Zil: [ 31 -12 -29 -87  42  33  55 -40  19  39  10  16  36  43  49  19  15 -25
  89  -6  12 -64  58   0  -5 -33  55  31   3  -8  32  -7 -30  34  14  -8
  41 -16  48 -38  32  15  15 -38  -1 -50 -12  17 -41  39 -11  17 -30  59
 -17  33]
Dobud: [-49   3  10 -87  12 -46 -34  38 -92 -22  29  17  79 -20   1   0  -1 -43
 -35  -2  -5  68   6 -19  27  33 -39 -40   5  20 -51 -11 -17 -70 -19  -6
 -37  13 -44 -12   4 -43  -7  12 -20  47  22 -61  -9 -10 -13 -40 -12  35
 -12  66]
rizag: [-44 -48 -37 -87   6 -37 -37  -6  45   4  15  -1 -76   2 -64 -17 -36  43
 -70 -31  27  -5 -16  16  22  10 -40 -33  11  34  11  25  26  80 -21 -64
  -7 -29 -61  13 -25  -4  -4 -11 -43  34  17  28   6  21  25  31  53 -15
  -8 -57]
[-49   3  10 -87  12 -46 -34  38 -92 -22  29  17  79 -20   1   0  -1 -43
 -35  -2  -5  68   6 -19  27  33 -39 -40   5  20 -51 -11 -17 -70 -19  -6
 -37  13 -44 -12   4 -43  -7  12 -20  47  22 -61  -9 -10 -13 -40 -12  35
 -12  66] | Dobud
[-44 -48 -37 -87   6 -37 -37  -6  45   4  15  -1 -76   2 -64 -17 -36  43
 -70 -31  27  -5 -16  16  22  10 -40 -33  11  34  11  25  26  80 -21 -64
  -7 -29 -61  13 -25  -4  -4 -11 -43  34  17  28   6  21  25  31  53 -15
  -8 -57] | rizag

bunul: [  9 -32 -59   8 -62  88 -95 -53 -42 -49 -82 -28  44 -28 -60 -58  82]
datu: [-58  22  31 -64 -45  -2 -50 -23 -30 -54 -85 -11 -64 -52 -52 -47 -32]
zifur: [ -3  -3  -2  -3  -2  -2  -3 -27  -2 -22  -4  -3  -3  -4  -3  -3  -1]
Tiva: [-33 -38 -20 -45 -44 -52 -20 -43  -4 -22 -18 -54  -7 -40  36 -39 -50]
funeb: [-86 -21  39 -74  31 -56  20 -16  58 -75 -31 -48 -83 -59   0 -33  35]
boz: [-46 -33 -30 -28 -35 -32 -32 -26 -28 -36 -22 -38 -26 -22   1 -27 -16]
padir: [-16   5  36 -31  18 -27  27  -7  19  -9  -1 -15 -38 -23  22  -7  -6]
ven: [  5  30 -26  75  41   8  18  87  46  39  65  42  60  94 -51  84  -4]
maz: [  4   2   9 -25 -26 -23  -4 -33 -42  10 -11 -16 -28 -22  18 -17 -58]
common Tiva ven:  | [-4]
[-46 -33 -30 -28 -35 -32 -32 -26 -28 -36 -22 -38 -26 -22   1 -27 -16] | boz
common ven Tiva:  | [-4]
[-86 -21  39 -74  31 -56  20 -16  58 -75 -31 -48 -83 -59   0 -33  35] | funeb
common funeb ven:  | [39]

fivu: [ 7 -5 16 10  2  0]
Gan: [37 33 15 11 27 52]
Kabi: [16  0  7 -5 57  3]
Fefo: [-22  36  57   2 -17 -28]
defas: [10 21 -1  7 -3  7]
Zozo: [-16 -18 -20  18 -13 -36]
Tubi: [90 10 38 11 -7 16]
Zutu: [-12 -12  -6 -20  -7 -11]
Femum: [ 16   2 -16  -4   2 -17]
Pova: [ 73   8  31 -19 -24   2]
pep: [ 19 -26  41  58  -2  47]
pul: [ 11  36  57   2 -17 -28]
[16  0  7 -5 57  3] | Kabi
common Tubi Zutu:  | [-7]
common Fefo Kabi:  | [57]
common Gan pul:  | [11]

bot: [ -1  -6   7   7  -9  27  22  10  16  41  15   1  -7  14 -22]
Ris: [  2  -9  -2  25 -46  73  26   5  33  44  22   9  20  16 -43]
Lenu: [ -7  19  -4  73  37  74 -11   9 -42  -5 -48 -21  14  -4  13]
vope: [ 23   1   5 -32  50 -19   1  16  -9  13 -18   4  26 -10  18]
common Lenu vope:  | [13]
[ -7  19  -4  73  37  74 -11   9 -42  -5 -48 -21  14  -4  13] | Lenu
[ 23   1   5 -32  50 -19   1  16  -9  13 -18   4  26 -10  18] | vope
[  2  -9  -2  25 -46  73  26   5  33  44  22   9  20  16 -43] | Ris
[ -1  -6   7   7  -9  27  22  10  16  41  15   1  -7  14 -22] | bot

daza: [ -2 -79  76  33 -18 -50  61 -37  57]
fik: [ -2 -16  37  -3  40 -20 -12 -21 -46]
kud: [-1 -1 -1  0 -5 -1 -3  1 -3]
common kud fik:  | [-3]
[ -2 -79  76  33 -18 -50  61 -37  57] | daza

